Below is a small trained network, with its code and all its weights. Each question gives an input and a target symbol and asks what happens when units are switched off, that is, made to give their printed mean instead of their output.

import numpy as np


def w(rows, s, z=0):
    codes = np.array(rows[::2]) - 128.0
    scale = np.full(codes.shape[1], s)
    scale[-1] = z or s
    return codes * scale


def f(y):
    return np.maximum(y, 0)


def softmax(a):
    e = np.exp(a - a.max(-1, keepdims=True))
    return e / e.sum(-1, keepdims=True)


def log_softmax(a):
    a = a - a.max(-1, keepdims=True)
    return a - np.log(np.exp(a).sum(-1, keepdims=True))


def net(x, mask):
    ids = ['βγδεζθλμφω'.index(c) for c in x.split()]
    T = len(ids)
    res = E[ids] + P[:T]
    u = 0
    for l in range(3):
        q, k, v = (res @ M[l].T for M in (Q, K, V))
        z = softmax(np.where(np.tri(T) > 0, q @ k.T / 4**0.5, -1e9)) @ v
        res = res + np.where(mask[u], z, O[l][:, -1]) @ O[l][:, :-1]
        u += 1
        y = f(res @ A[l][:, :-1].T + A[l][:, -1])
        res = res + np.where(mask[u : u + 8], y, B[l][:, -1]) @ B[l][:, :-1]
        u += 8
    return log_softmax(res[-1] @ U[:, :-1].T + U[:, -1])


Q, K, V, O, A, B = {}, {}, {}, {}, {}, {}
E = w([
[95,84,38,186,95,184,77],'β',
[186,169,127,113,14,150,79],'γ',
[56,177,209,88,25,196,101],'δ',
[140,192,68,63,134,135,74],'ε',
[149,217,61,122,132,50,126],'ζ',
[115,78,194,141,79,122,211],'θ',
[28,45,111,95,255,127,92],'λ',
[110,58,160,202,105,49,140],'μ',
[81,218,209,60,117,69,85],'φ',
[206,108,113,49,202,110,207],'ω',
],0.0089)
P = w([
[172,159,190,124,107,236,220],'0',
[143,133,132,127,96,183,182],'1',
[125,133,132,145,109,154,139],'2',
[110,139,115,163,98,130,119],'3',
[93,148,94,180,118,113,101],'4',
[88,147,94,192,106,100,75],'5',
[95,113,112,201,110,96,46],'6',
[64,117,84,197,109,70,42],'7',
[70,131,59,214,122,62,19],'8',
[55,130,63,224,128,46,3],'9',
[28,149,59,255,133,70,4],'10',
],0.0035)
Q[0] = w([
[40,51,65,162,113,90,114],'0.h1',
[161,200,147,39,132,172,188],'0.h1',
[63,43,99,183,84,104,86],'0.h1',
[253,246,130,20,143,131,185],'0.h1',
],0.0036)
K[0] = w([
[71,62,146,194,157,60,127],'0.h1',
[208,253,113,86,72,195,135],'0.h1',
[39,30,117,152,149,68,95],'0.h1',
[230,244,171,15,106,196,170],'0.h1',
],0.0036)
V[0] = w([
[16,12,104,235,171,21,84],'0.h1',
[219,251,144,7,131,180,171],'0.h1',
[109,139,145,66,131,154,76],'0.h1',
[138,157,157,48,51,103,197],'0.h1',
],0.0026)
O[0] = w([
[117,69,51,239,124,39,1,1],'0.h1',
[156,192,247,18,42,250,230,239],'0.h1',
[135,174,128,172,82,115,188,224],'0.h1',
[166,238,169,27,126,206,112,151],'0.h1',
],0.0032,0.00046)
A[0] = w([
[132,102,103,163,40,158,111,226],'0.n1',
[74,146,120,52,150,114,22,243],'0.n2',
[183,75,125,76,185,169,214,109],'0.n3',
[175,229,102,69,81,65,14,252],'0.n4',
[149,80,161,170,108,82,214,188],'0.n5',
[143,140,104,144,138,74,138,135],'0.n6',
[122,2,111,179,171,51,96,173],'0.n7',
[205,138,105,115,107,51,60,183],'0.n8',
],0.0053,0.0032)
B[0] = w([
[85,121,90,217,46,177,86,193],'0.n1',
[25,179,107,123,149,156,108,231],'0.n2',
[223,108,130,64,149,103,213,145],'0.n3',
[23,254,80,87,62,147,113,253],'0.n4',
[179,108,226,185,64,61,228,148],'0.n5',
[109,174,132,148,114,96,104,142],'0.n6',
[52,112,175,209,165,89,61,176],'0.n7',
[52,225,111,159,78,125,137,179],'0.n8',
],0.005,0.0061)
Q[1] = w([
[215,28,144,88,148,128,153],'1.h1',
[103,174,82,115,169,107,125],'1.h1',
[201,93,159,82,182,36,201],'1.h1',
[254,27,130,97,142,107,186],'1.h1',
],0.0084)
K[1] = w([
[175,169,154,19,94,195,211],'1.h1',
[121,144,70,132,202,97,97],'1.h1',
[230,181,155,1,174,96,247],'1.h1',
[228,163,141,9,88,182,239],'1.h1',
],0.0063)
V[1] = w([
[148,244,78,141,33,134,112],'1.h1',
[109,99,205,3,155,235,156],'1.h1',
[158,199,214,82,52,108,157],'1.h1',
[157,246,152,117,142,14,142],'1.h1',
],0.0045)
O[1] = w([
[188,218,146,180,153,100,45,208],'1.h1',
[76,129,171,149,180,254,171,1],'1.h1',
[145,220,193,175,128,170,183,43],'1.h1',
[153,217,164,156,211,20,216,67],'1.h1',
],0.005,0.004)
A[1] = w([
[82,146,178,145,212,138,99,212],'1.n1',
[108,106,181,217,99,235,142,153],'1.n2',
[107,136,169,182,132,70,147,174],'1.n3',
[86,134,247,224,141,76,150,251],'1.n4',
[245,171,119,156,156,41,183,168],'1.n5',
[254,167,119,108,158,59,141,131],'1.n6',
[98,103,143,119,133,148,97,121],'1.n7',
[180,200,138,93,210,83,144,128],'1.n8',
],0.0057,0.0026)
B[1] = w([
[40,128,67,81,160,117,103,212],'1.n1',
[97,188,63,152,19,160,127,200],'1.n2',
[92,67,143,122,88,96,132,203],'1.n3',
[25,46,185,149,70,71,230,252],'1.n4',
[173,2,80,12,73,127,211,204],'1.n5',
[189,43,72,71,120,106,218,174],'1.n6',
[151,118,53,114,162,102,97,194],'1.n7',
[111,63,102,43,200,61,150,222],'1.n8',
],0.005,0.0029)
Q[2] = w([
[178,50,162,80,254,123,171],'2.h1',
[209,73,129,176,225,151,113],'2.h1',
[64,182,43,65,98,116,88],'2.h1',
[55,217,106,113,87,119,44],'2.h1',
],0.0077)
K[2] = w([
[159,167,150,2,169,166,216],'2.h1',
[188,196,123,56,121,210,160],'2.h1',
[101,81,71,156,181,78,51],'2.h1',
[66,113,73,193,151,84,54],'2.h1',
],0.0063)
V[2] = w([
[119,209,65,169,96,117,68],'2.h1',
[169,71,7,132,174,253,96],'2.h1',
[117,221,109,82,196,119,72],'2.h1',
[17,96,121,28,244,115,120],'2.h1',
],0.0055)
O[2] = w([
[189,140,136,46,108,159,130,253],'2.h1',
[112,52,94,71,111,167,13,135],'2.h1',
[150,150,163,74,163,243,158,50],'2.h1',
[66,2,172,128,185,198,194,176],'2.h1',
],0.0074,0.0043)
A[2] = w([
[172,251,62,143,157,80,100,27],'2.n1',
[234,168,162,47,161,105,185,249],'2.n2',
[85,138,254,176,204,142,215,4],'2.n3',
[192,161,147,1,183,196,90,124],'2.n4',
[159,170,127,89,224,209,130,97],'2.n5',
[186,194,124,158,120,65,164,112],'2.n6',
[82,42,122,157,170,57,106,58],'2.n7',
[148,68,112,125,197,58,205,90],'2.n8',
],0.0063,0.0022)
B[2] = w([
[155,46,206,173,78,139,149,254],'2.n1',
[202,53,158,87,224,119,130,191],'2.n2',
[115,169,171,97,139,72,2,225],'2.n3',
[159,75,57,241,162,117,116,235],'2.n4',
[129,122,78,212,207,105,105,172],'2.n5',
[146,64,187,102,141,147,146,221],'2.n6',
[152,182,147,142,102,228,147,246],'2.n7',
[187,176,88,50,110,151,116,236],'2.n8',
],0.0069,0.0065)
U = w([
[141,150,60,78,95,92,39,204],'β',
[215,95,225,134,109,193,112,40],'γ',
[115,148,92,120,129,129,171,69],'δ',
[32,71,117,124,132,172,186,136],'ε',
[164,160,84,216,205,158,147,203],'ζ',
[101,70,147,207,113,63,183,215],'θ',
[198,58,117,31,143,94,183,121],'λ',
[99,170,176,107,175,110,92,52],'μ',
[140,120,122,126,132,139,150,1],'φ',
[118,253,107,117,91,219,189,80],'ω',
],0.0043,0.0027)

Each question gives the input, a string of symbols that net reads in full, and the target symbol t.
The units are the heads (4 rows each of Q, K, V and O) and the neurons (one row each of A and B). Each row of codes is followed by its name. A weight is (code - 128) times the scale printed after its matrix; where a second scale follows, it is the last column's (O, A, B and U).
mask holds one flag per unit, layer by layer, with each layer's heads first. A switched-off unit (its flag False) gives its mean, the last column of its rows in O or B, instead of its output. The means were averaged over made-up inputs and are rounded, as every weight is.
A unit's drop is (log p(t) with every unit on - log p(t) with that unit switched off) / (log p(t) with every unit on - log p(t) with every unit switched off).
The circuit of an input: a set's keep is (log p(t) with only the set's units on - log p(t) with every unit switched off) / (log p(t) with every unit on - log p(t) with every unit switched off). Starting from the 12 units with the biggest drops (on a tie, the unit counted first), units are removed one at a time, each time the one whose removal leaves the highest keep (on an exact tie, the one counted first), for as long as the keep stays at least 0.8.
circuit, biggest first: the units of the circuit, biggest drop first
k most important neurons: the k neurons with the biggest drops, biggest first
k most important neurons of layer l: the k neurons of layer l with the biggest drops, biggest first
drop of u: that unit's drop, to one decimal
input ω φ ζ β φ μ ε ε, target θ: 2 most important neurons	0.n7; 2.n1
input ω λ ε, target ε: circuit, biggest first	2.h1; 1.h1; 0.n4
input ε φ μ φ μ ε φ φ μ ε, target θ: 3 most important neurons	2.n1; 1.n4; 0.n5
input ε φ δ γ, target γ: most important neuron	2.n1
input φ ε ζ, target λ: 3 most important neurons of layer 1	1.n5; 1.n6; 1.n8
input β ε φ φ φ, target β: 2 most important neurons	0.n4; 0.n1
input θ δ ε β β ε β ε ε ω, target λ: 2 most important neurons	2.n8; 2.n2
input ζ ω δ λ λ β φ β μ ζ, target θ: 2 most important neurons	0.n7; 2.n1
input ζ ε γ, target γ: 4 most important neurons	2.n1; 0.n1; 2.n6; 2.n2
input β λ ζ θ, target θ: 2 most important neurons	0.n5; 0.n4
input β ω ω ω λ ε ω ζ, target ε: 2 most important neurons of layer 0	0.n7; 0.n4
input ω ε θ ε, target ζ: 2 most important neurons	2.n4; 2.n5
input μ θ β μ λ δ, target ε: 2 most important neurons of layer 1	1.n1; 1.n7
input φ θ ε ζ φ, target μ: most important neuron of layer 1	1.n4
input ε θ ε μ, target θ: 2 most important neurons	0.n5; 1.n4
input μ λ ε β λ ζ ω γ, target ε: 2 most important neurons	0.n7; 1.n1
input β μ δ, target θ: 2 most important neurons of layer 0	0.n7; 0.n5
input μ φ ε ζ λ, target ε: 2 most important neurons of layer 0	0.n7; 0.n2
input ε φ θ, target θ: 2 most important neurons of layer 1	1.n4; 1.n2
input φ ε β ζ β, target β: most important neuron	0.n1
input φ β δ ε β μ φ ε μ, target θ: 2 most important neurons of layer 0	0.n5; 0.n7
input φ β δ, target β: drop of 0.h1	0.0
input θ β ε ε μ φ, target θ: drop of 0.n7	0.2
input ε ε μ ε φ φ, target θ: drop of 2.h1	1.0
input ε μ μ β γ ε λ φ, target ε: drop of 0.n7	0.4
